Below are the code and all the weights of a small trained network. Each question names an input and a class and asks about switching units off, where a switched-off unit gives its printed mean instead of its output.

import numpy as np


def w(rows, s, z=0):
    codes = np.array(rows[::2]) - 128.0
    scale = np.full(codes.shape[1], s)
    scale[-1] = z or s
    return codes * scale


def f(y):
    return y / 2 * (1 + np.tanh(0.7978845608 * (y + 0.044715 * y**3)))


def log_softmax(a):
    a = a - a.max(-1, keepdims=True)
    return a - np.log(np.exp(a).sum(-1, keepdims=True))


def net(x, mask):
    res = np.array(x, float).reshape(1, 5) / 4 @ E
    y = f(res @ A[0][:, :-1].T + A[0][:, -1])
    res = res + np.where(mask, y, B[0][:, -1]) @ B[0][:, :-1]
    return log_softmax(res[-1] @ U[:, :-1].T + U[:, -1])


A, B = {}, {}
E = w([
[3,90,176,112,71,127,97,205,174],'x0',
[90,40,59,136,83,67,142,76,61],'x1',
[143,200,32,76,35,179,148,183,105],'x2',
[157,53,62,215,143,169,158,192,200],'x3',
[163,112,88,91,180,67,43,222,98],'x4',
],0.0067)
A[0] = w([
[167,230,192,94,161,207,100,191,208,87],'n1',
[104,198,184,49,108,87,95,83,66,89],'n2',
[105,136,159,170,80,181,220,34,149,58],'n3',
[226,151,89,136,173,134,160,75,97,91],'n4',
[1,84,177,111,59,138,78,192,181,121],'n5',
[98,51,62,122,86,51,137,95,69,30],'n6',
[151,172,51,87,55,169,145,161,109,76],'n7',
[80,56,47,115,50,70,147,84,63,11],'n8',
[142,188,62,95,58,168,145,171,114,106],'n9',
[156,77,71,200,134,168,167,187,187,85],'n10',
[179,101,84,96,198,34,33,203,85,45],'n11',
[104,135,164,167,80,180,228,38,149,64],'n12',
[161,74,71,208,132,167,161,177,183,94],'n13',
[228,151,93,145,172,122,163,77,96,97],'n14',
[113,198,189,44,101,92,94,80,64,84],'n15',
[127,59,209,179,234,82,120,83,137,122],'n16',
[142,171,54,92,50,162,148,159,105,104],'n17',
],0.0063,0.0012)
B[0] = w([
[222,48,199,221,209,158,171,101,54,251],'n1',
[69,93,50,72,198,131,175,90,150,237],'n2',
[140,121,113,71,95,203,63,198,84,223],'n3',
[142,218,123,132,47,56,177,171,131,226],'n4',
[182,255,111,136,49,26,226,186,94,255],'n5',
[193,96,182,181,162,155,144,130,69,201],'n6',
[89,92,173,160,93,91,66,62,199,209],'n7',
[205,76,194,202,194,150,168,106,65,217],'n8',
[99,94,180,166,107,103,75,70,181,210],'n9',
[65,103,58,71,195,129,166,100,157,202],'n10',
[141,129,109,65,75,216,54,204,84,248],'n11',
[138,125,111,63,89,215,53,208,85,225],'n12',
[60,111,53,64,189,122,163,93,158,203],'n13',
[142,223,121,127,52,49,177,171,129,227],'n14',
[72,99,58,79,202,131,169,96,155,242],'n15',
[64,126,180,154,50,73,45,65,230,240],'n16',
[91,98,184,171,101,91,69,65,198,209],'n17',
],0.0076,0.0049)
U = w([
[79,113,187,169,82,75,20,50,220,181],'0',
[147,237,114,127,55,39,253,188,112,151],'1',
[53,100,32,56,233,142,197,88,152,78],'2',
[141,122,114,62,89,235,13,218,79,1],'3',
[207,80,203,225,208,162,189,105,69,240],'4',
],0.011,0.00046)

Each question gives the input, the list of numbers given to net, and the class t.
The units are the neurons (one row each of A and B). Each row of codes is followed by its name. A weight is (code - 128) times the scale printed after its matrix; where a second scale follows, it is the last column's (A, B and U).
mask holds one flag per neuron, in row order. A switched-off neuron (its flag False) gives its mean, the last column of its row in B, instead of its output. The means were averaged over made-up inputs and are rounded, as every weight is.
A unit's drop is (log p(t) with every unit on - log p(t) with that unit switched off) / (log p(t) with every unit on - log p(t) with every unit switched off).
The circuit of an input: a set's keep is (log p(t) with only the set's units on - log p(t) with every unit switched off) / (log p(t) with every unit on - log p(t) with every unit switched off). Starting from the 12 units with the biggest drops (on a tie, the unit counted first), units are removed one at a time, each time the one whose removal leaves the highest keep (on an exact tie, the one counted first), for as long as the keep stays at least 0.8.
circuit, biggest first: the units of the circuit, biggest drop first
k most important neurons: the k neurons with the biggest drops, biggest first
drop when u is switched off: that unit's drop, to one decimal
input [-7,8,3,-7,1], class 4: 3 most important neurons	[n8, n6, n5]
input [-6,-8,8,4,5], class 0: circuit, biggest first	[n7, n9]
input [2,8,3,1,7], class 4: 2 most important neurons	[n8, n6]
input [0,-8,-4,0,2], class 4: circuit, biggest first	[n1]
input [0,-7,-3,7,-5], class 2: 2 most important neurons	[n13, n10]
input [1,3,1,-3,-4], class 3: 2 most important neurons	[n1, n12]
input [-7,6,-8,4,-5], class 0: 2 most important neurons	[n16, n5]
input [-6,-7,7,2,-5], class 0: circuit, biggest first	[n7, n9]
input [-5,-5,-3,4,-7], class 3: circuit, biggest first	[n12, n3]
input [-4,8,-3,-7,2], class 4: 2 most important neurons	[n8, n6]
input [1,8,-4,3,6], class 4: 4 most important neurons	[n8, n6, n12, n3]
input [5,6,-5,-2,0], class 4: circuit, biggest first	[n8, n6]
input [-6,7,-7,-8,5], class 2: 2 most important neurons	[n2, n15]
input [0,6,-3,8,-7], class 2: circuit, biggest first	[n13]
input [6,-8,7,7,5], class 4: 2 most important neurons	[n1, n16]
input [-1,-2,5,7,-4], class 2: 3 most important neurons	[n10, n13, n16]
input [-6,5,6,5,-8], class 3: 2 most important neurons	[n12, n3]
input [5,7,-7,2,-8], class 3: circuit, biggest first	[n12, n3]
input [-2,-4,4,6,3], class 2: drop when n10 is switched off	0.3
input [5,4,2,-4,0], class 1: circuit, biggest first	[n5]
input [-5,-4,8,2,7], class 0: drop when n7 is switched off	0.2
